Each row has a name. Each question is about the rows just above it. Places in a row count from 0.

[182 101 103 119  95  91]  H
[103 102 128 182  95  92]  G
[127  94 140 112 130 105]  X
[103 101 119 182  95  93]  C
The next entry after [103 101 119 182]: | [95]
Whose row is [103 101 119 182  95  93]? | C
One entry of G was changed: [103 102 127 182  95  92]. Where, and from what? | 2, [128]
Give the next entry after [127  94 140]. | [112]
Give the next entry after [128 182]. | [95]

[149 145 124 120] : U
[119  87  72 142] : Z
[145 146 151 116] : P
[127 136 168 127] : A
[118  95  87 127] : V
[142 134 134 113] : N
Give the next entry after [119  87]. | [72]
One entry of P was changed: [145 146 152 116]. Where, and from what? | 2, [151]
One entry of A was changed: [128 136 168 127]. Where, and from what? | 0, [127]
Changed U: [149 146 124 120]. Place and old value: | 1, [145]

[ 93 134 130  83 118 105  93 101 107 175 176 112 121  80 177  94 162 103
 140 117  82 172 110 159 113 109 136 141] : J
[111 116  93 129  90 173 154 104 156 133 114 157 128  96 132 111  84 109
 144 110 114  91  98 168 116 140 139 106] : L
[112 164 136 102 164  95 124 107 166 119  82 106  82 115  83 109 154 106
 145  96  88 104 112 161 168 140  93 107] : M
[118 176 174 108  84 112 167  79  99 177 120 166 108  84 159 110 115 170
  98 138 139 122 146 131  97 158  81  81] : W
[ 87 142 151 134 125  99  93  83 108 162 177 145 129 159 162 100 177 124
 168 118 137 170 116 173 106 113 112 119] : R
[160 164 143 175 175 167  91 111 149 110 103  94  88 100 172 148 118  90
 159 141 163 148 108 152 177  80 151 109] : K
Give the next entry after [173 154 104 156]. | [133]
Changed M: [112 164 136 102 164  95 124 107 166 119  82 106  82 115  82 109 154 106
 145  96  88 104 112 161 168 140  93 107]. Place and old value: | 14, [83]

[188 171 131 142 160 109  99 146  90 148  61 168 173 109  94  98 125 136
 122 104 134 166]  E
[130  76  69 172 137 109 110 140 169 106 146 116 114 190 172  98 117 129
  82 157  84 102]  Y
[188 171 131 142 160 109  99 146  90 148  61 168 173 109  94 142 108 110
  92 144 109 139]  F
Changed F: [188 171 131 142 160 109  99 146  90 148  61 168 173 108  94 142 108 110
  92 144 109 139]. Place and old value: | 13, [109]
Where does [130  76  68 172 137 109 110 140 169 106 146 116 114 190 172  98 117 129
  82 157  84 102] differ from Y, and what was there? | 2, [69]
Whose row is [188 171 131 142 160 109  99 146  90 148  61 168 173 109  94 142 108 110
  92 144 109 139]? | F
One entry of E was changed: [188 171 131 142 160 109  99 146  91 148  61 168 173 109  94  98 125 136
 122 104 134 166]. Where, and from what? | 8, [90]
One entry of Y was changed: [130  76  69 172 137 108 110 140 169 106 146 116 114 190 172  98 117 129
  82 157  84 102]. Where, and from what? | 5, [109]
One entry of F was changed: [188 171 131 142 160 109  99 146  90 148  62 168 173 109  94 142 108 110
  92 144 109 139]. Where, and from what? | 10, [61]

[143 110 125 124  82 132 112 118 131 126]  S
[ 94 136 143 110 125 125 164 134 138 144]  B
[123 145 123 123  65 143 145  71 157 176]  T
[136 139  91 156  77 137 117  86 148 153]  Q
[143 123  71 145 123 145 123  65 106 115]  D
Changed S: [143 109 125 124  82 132 112 118 131 126]. Place and old value: | 1, [110]
The next entry after [123 145 123 123  65 143 145  71]: | [157]
The next entry after [143 110 125 125]: | [164]
What is the next entry after [139  91 156  77 137]? | [117]
Where does [123 145 123 123  65 143 146  71 157 176] differ from T, and what was there? | 6, [145]
What is the next entry after [123 123  65]? | [143]
The next entry after [143 123  71 145 123 145 123  65]: | [106]

[ 75 119 157 146  94 145] = ren
[178 136  95 106 163 108] = neno
[ 78 127 155 150  93 148] = mirut
[137 149 115 127 143 129] = romog
[160 171 100  95 164 133] = Nin
[157 150  93 140 138 115] = kinut
Changed mirut: [ 78 126 155 150  93 148]. Place and old value: | 1, [127]
Changed romog: [137 149 115 127 142 129]. Place and old value: | 4, [143]
The next entry after [155 150  93]: | [148]

[137 151 132 142 140 135 133 132 122 134 134 130 129 124] -> somem
[108 114 117 122 125 122 126 127 119 122 124 117 125 120] -> moma
[142 124 118 127 133 132 139 135 129 119 128 114 112 128] -> kisib
[138 148 143 132 125 130 134 134 131 134 134 131 129 131] -> Vizuv
[124 130 126 122 137 130 133 135 131 133 134 134 133 140] -> kef
[105 137 138 144 141 146 145 145 150 145 143 143 137 136] -> geti
[ 73 122 136 134 130 135 141 137 141 138 146 143 145 152] -> siz
[130 141 142 140 140 135 134 133 132 122 122 119 117 123] -> vulen
Where does [105 137 138 144 141 146 145 145 150 145 143 143 137 137] differ from geti, and what was there? | 13, [136]
Give the next entry after [135 134 133 132 122]. | [122]

[110  80 116 103 149] -> mir
[112  96 120 111 145] -> fiba
[151  64 125  75 133] -> nas
[113  65 116  91 152] -> burar
[120 112 124 120 137] -> veze
[165  90 159  63 137] -> zureg
[106 105 161  83 173] -> Lur
The next entry after [ 64 125]: | [75]
One entry of fiba was changed: [112  96 120 111 146]. Where, and from what? | 4, [145]
One entry of veze was changed: [120 112 124 119 137]. Where, and from what? | 3, [120]
The next entry after [120 112 124]: | [120]

[115 133 159  87 105 173  94 123 100 149 107 144 157 103 151 158 114 164]  lopa
[127 147 147 106 151 133 137 115 148 131 151 119 159 142 114 153 139 105]  gepev
[133 113 118 129 102 100 134 127 114 176 116 117 102 133 151 158 171 159]  noto
Changed lopa: [115 133 159  87 105 173  94 123 100 149 106 144 157 103 151 158 114 164]. Place and old value: | 10, [107]
One entry of gepev was changed: [127 147 147 106 151 133 137 115 148 131 151 119 159 142 113 153 139 105]. Where, and from what? | 14, [114]
Whose row is [133 113 118 129 102 100 134 127 114 176 116 117 102 133 151 158 171 159]? | noto
Changed lopa: [115 133 159  87 105 173  94 122 100 149 107 144 157 103 151 158 114 164]. Place and old value: | 7, [123]
Where does [115 133 159  87 105 173  94 123 100 149 107 144 157 103 151 157 114 164] differ from lopa, and what was there? | 15, [158]

[139  63 176 102 116 152 152 184  94  92 115  80] -> metu
[108 123  74 110 130 127 127 134 132 114 107 157] -> naka
[192 114 131 121  98 140 150 148 129 103 119 141] -> Bak
Changed metu: [139  63 176 102 117 152 152 184  94  92 115  80]. Place and old value: | 4, [116]
What is the next entry after [131 121  98 140 150]? | [148]
One entry of naka was changed: [108 123  74 110 130 127 127 133 132 114 107 157]. Where, and from what? | 7, [134]

